Here is a tiny trained network, its code and every weight. The questions are about switching its units off for an input and a class, where a switched-off unit gives its printed mean instead of its output.

import numpy as np


def w(rows, s, z=0):
    codes = np.array(rows[::2]) - 128.0
    scale = np.full(codes.shape[1], s)
    scale[-1] = z or s
    return codes * scale


def f(y):
    return np.maximum(y, 0)


def log_softmax(a):
    a = a - a.max(-1, keepdims=True)
    return a - np.log(np.exp(a).sum(-1, keepdims=True))


def net(x, mask):
    res = np.array(x, float).reshape(1, 5) / 4 @ E
    y = f(res @ A[0][:, :-1].T + A[0][:, -1])
    res = res + np.where(mask, y, B[0][:, -1]) @ B[0][:, :-1]
    return log_softmax(res[-1] @ U[:, :-1].T + U[:, -1])


A, B = {}, {}
E = w([
[154,82,133,120,132,150,99,127],'x0',
[135,137,60,72,4,95,61,130],'x1',
[140,104,153,179,60,144,211,124],'x2',
[96,117,249,181,142,79,107,214],'x3',
[129,164,134,137,114,158,117,116],'x4',
],0.011)
A[0] = w([
[150,91,93,128,108,165,225,63,29],'N1',
[144,88,229,142,161,141,207,148,88],'N2',
[125,151,145,134,211,156,153,67,179],'N3',
[157,132,156,132,2,74,115,125,93],'N4',
[130,115,153,230,138,173,186,171,34],'N5',
[174,134,201,190,116,100,174,119,71],'N6',
[110,135,101,52,57,106,95,147,253],'N7',
],0.0089,0.0037)
B[0] = w([
[140,124,225,185,254,79,158,134,199],'N1',
[111,165,89,179,67,122,137,138,221],'N2',
[134,169,204,90,185,103,136,166,207],'N3',
[185,162,220,208,200,108,118,128,204],'N4',
[52,153,50,105,72,180,135,105,196],'N5',
[73,130,88,113,85,182,103,109,185],'N6',
[138,125,74,100,155,96,102,97,244],'N7',
],0.0085,0.011)
U = w([
[153,156,157,113,169,89,114,147,224],'0',
[84,118,220,172,146,114,127,148,113],'1',
[96,131,9,115,55,144,119,118,7],'2',
],0.013,0.0018)

Each question gives the input, the list of numbers given to net, and the class t.
The units are the neurons (one row each of A and B). Each row of codes is followed by its name. A weight is (code - 128) times the scale printed after its matrix; where a second scale follows, it is the last column's (A, B and U).
mask holds one flag per neuron, in row order. A switched-off neuron (its flag False) gives its mean, the last column of its row in B, instead of its output. The means were averaged over made-up inputs and are rounded, as every weight is.
A unit's drop is (log p(t) with every unit on - log p(t) with that unit switched off) / (log p(t) with every unit on - log p(t) with every unit switched off).
The circuit of an input: a set's keep is (log p(t) with only the set's units on - log p(t) with every unit switched off) / (log p(t) with every unit on - log p(t) with every unit switched off). Starting from all 7 units, units are removed one at a time, each time the one whose removal leaves the highest keep (on an exact tie, the one counted first), for as long as the keep stays at least 0.8.
circuit, biggest first: the units of the circuit, biggest drop first
most important unit: the unit with the biggest drop
top k neurons: the k neurons with the biggest drops, biggest first
drop of u: that unit's drop, to one decimal
input [2,0,2,-7,-2], class 1: circuit, biggest first	[N1]
input [0,7,0,3,3], class 0: circuit, biggest first	[N4, N7]
input [-6,8,-4,2,-8], class 0: top 4 neurons	[N4, N5, N2, N6]
input [-3,3,-8,0,-1], class 2: top 3 neurons	[N1, N4, N3]
input [2,8,6,-2,-1], class 0: top 2 neurons	[N4, N7]
input [-5,8,1,-1,-7], class 0: top 2 neurons	[N4, N5]
input [-2,0,5,-5,-4], class 1: top 2 neurons	[N1, N7]
input [5,-4,4,1,2], class 2: circuit, biggest first	[N5, N4]
input [-8,4,-7,0,-4], class 2: top 4 neurons	[N1, N3, N4, N7]
input [-7,0,1,-5,-4], class 1: top 3 neurons	[N1, N7, N5]
input [-3,-3,7,1,-5], class 2: circuit, biggest first	[N5, N6]
input [8,0,2,1,-2], class 2: top 3 neurons	[N1, N4, N3]
input [4,7,8,0,8], class 0: top 2 neurons	[N4, N7]
input [2,-3,5,-6,5], class 1: most important unit	N1
input [5,-6,1,3,-3], class 2: drop of N4	0.2
input [0,-4,6,7,-5], class 2: drop of N7	0.0
input [-7,-1,3,6,1], class 2: drop of N1	0.1
